After every row comes one of two labels: whether the row has a hidden trait. Each part has its own trait and labels.
In the rows, 100 means zero.
[130  75 100  88  90  91  88  97 111 166  80  65  50 131 107 126  92  82]
T
[ 53  90 113 149  61  99  79  95 106  42 114 100  89  38  74  94 100 123]
T
[114  99  95 114 112 107 120 100 105 127 107 109  86  88 107  95 103  76]
T
[120  46  72 198 117 129 132 105  64  82  93 119  99 171  84 165  78 127]
T
[138 101 119 107  89  89 107  33  98 160  97  91  65 102  89  97  98  80]
L
[ 92  72  89 118 139 116  64  32  69 114  72  95 111 118  76 105  85  74]
L
[106 112 108 101  97 106  97 105 113  72 114  92 108 110  92 100  84 120]
T
[123  96 101 107 103 101 103  93  71 112 102 114  90  98 117 122 101  66]
T
[132  88 112 100  95  87 112  44  95 122 101 103  74 120 106 119 109  52]
L
[ 94  84 104  72 112 117 107  98  90 137 132 119  72 105  94 121  98  42]
T
[107  70 113 110 115  66 119  90  89 129 105  71 103 124 109 141  98  70]
T
[ 97  73  96 118 109 115  95 107 107  98  98 104  84  99 103 100  93  98]
L
[126  97  93  99 117  77 133  94  96 107  97  85 103 110  89 133 108  80]
T
[126  77 127 120 106  63  99 109  99  97  83  89 102 113  78 131 109 102]
T
[110 110  94 128  94 115  73 118  76  59 103 114 116  99  94  93  85 106]
T
[140 112 112  60 104  54 121  65  92 158 108 118 100 135 100  94 107  70]
L
[ 90  96 119 127 100  88  88  63 134  77 103 113 111  91  81  78 141 106]
L
[137  97  87 117 121 104 115  81 109 115 107  99 107 118 101 133 114  56]
T
[145  96 123  82 109 109  90 120  86 109 106  56  74 100 103  92  94 127]
T
[158 102  73 112 107  52  36 132 104 117 128  89  82 151 102 174 106 153]
T
[129  86 117  72 123  81 121  84 103 146 101  74  87 142 100 159 109  56]
T
[110  81 154 111 115 113  86  96  83 150  80  74  66 106  92 111 112 119]
L
[130  66 122  97 117  89  86 131 101 155  54  65  66  81  90 107 107  65]
L
[108  68  78  78 127 102 135  85  96 200 103  85  65 100 111 121  81  14]
T
[ 96 103  90  91 120  94  84  83 103  64 105  91 105 120 106 166 110  92]
T
[125 109  99  92  99  92  99 101 107  78  97  89 111 109  97 114 116 108]
T
[ 92  69 128 137 101 124  92  87  93  83  91  82  91  86  87 107 126 126]
L
[127  81 103 124 102 114  89  76  95 100  85 112 106  92  91  75 122 101]
L
[120 100  84  80 105  70 113  63 108 144 107 102 109 105  97  94 117  58]
L
[121  98  96 111 103 131 107  97 122  77  89 108 108  97 107 105 125 109]
L

New part:
[ 95 111  34 125 104 119 106  98  92  86  74 104  73 108 112  76  96  75
  82  96  90 128 106 123  77  97 126 102 103]
<97>
[106 114  36 120  89 122 121  91  94  89  78 105  85  92 128  57 106  82
  93  99  93 127 102 151  90 119 125  99  95]
<88>
[ 83  99 116  94 123  96  71  67  93 110 120  88 121  80  77 139 107 111
 111 106 117  67 109  50 107  71  99 101  95]
<88>
[ 82 107  62 126 119 123  87  79  91  92  87 105  75 112  94  96  98  73
  91  95  98 115 109 106  86  89 123 103 104]
<97>
[ 80  94 126  93 123  80  72  77  96 109 123  89 120 105  79 138 107 115
 110 104 115  72 103  46 108  75  89 102 104]
<88>
[107 114  51 113  81 113 113 115 105  88  86 103  89 114 120  64  99  90
  93  97  85 126 100 133  81 119 112 100 100]
<97>
[110 106  73 107  74  93 106 128 105  86  86 111 101  80 130  59  88  94
  80  89  81 123  77 144  94 114 109 102 114]
<97>
[ 82  94 132  81 114  67  59  86  96 106 119  93 129  77  81 124 104 115
 104  96 112  73 102  43 112  80  82 103 108]
<97>
[103 107  77 114  83  98 124 115  99  82  97 103  94 113 129  59 101  90
  75  98  85 122  91 143  87 118 108  99 101]
<88>
[104 106  59  94  77  79 123 122 106  83  96  99 109  89 131  61 102 105
  74  98  83 115  85 122  82 122  93  97 100]
<88>
[108 114  47 128  76 121 116  90  93  83  72 108  77 107 131  42  99  68
  78  94  81 132  96 164  88 124 127 101 102]
<88>
[ 97  94  82  83  89  97 116 115 104 102 108 107 105 104 102  96  98 115
  94 103  96  97  85  83 100 107  90  97 101]
<88>
[108 114  45 128  85 121  96  74  91  87  74 108  73 116 124  43  98  66
  85  93  86 133 102 162  92 124 125 102 104]
<88>
[ 92 106 111 115 111 116  67  71  91 110 107  99 108  98  92 104 105  86
 105  99 112 102 104 108 111  96 116 102 102]
<88>
[ 87  99 131  89 101  78  98 105  99  99 118  93 116  96 111 116 105 106
  91 105 100  90  95  81  99  93  97 100 101]
<88>
[ 99  95  53  79  98  68 117 120 105  98  92  95 131  71 124 127 103 115
  95  95 102  72  84  46  88  89  82  98  98]
<97>
[ 98 104  91  81  81  72  94 125 105 101 103  96 129 102 116 105 102 117
 105  99  94  86  86  67  89 105  82  98  99]
<97>
[ 90 102 107 112 114 113 108  67 100 101 103 101  84  81  87 114  96  93
 105  99 109 106 110 109  96  82 114 102 103]
<97>
[ 88  96 100  94  96 105  98  96 100 105 108 105  94 115  92  98  96 110
  96 103 103 102  91  85  99 103  95  98 103]
<88>
[ 87 104  97 125 120 110  69  76  92  99  93 106  81 120  86  99  95  78
  95  92 104 110 103  90  97  86 122 103 108]
<97>
[106 115  71 109  77 112 103 111 102  90  83 104  93 117 115  62  98  96
  88  96  83 124  95 137  82 119 113 101 103]
<97>
[101 110  76 118  80 105 122 110  97  82  94 103  88 111 131  56  99  83
  74  98  82 134  92 158  86 120 113  99 103]
<88>
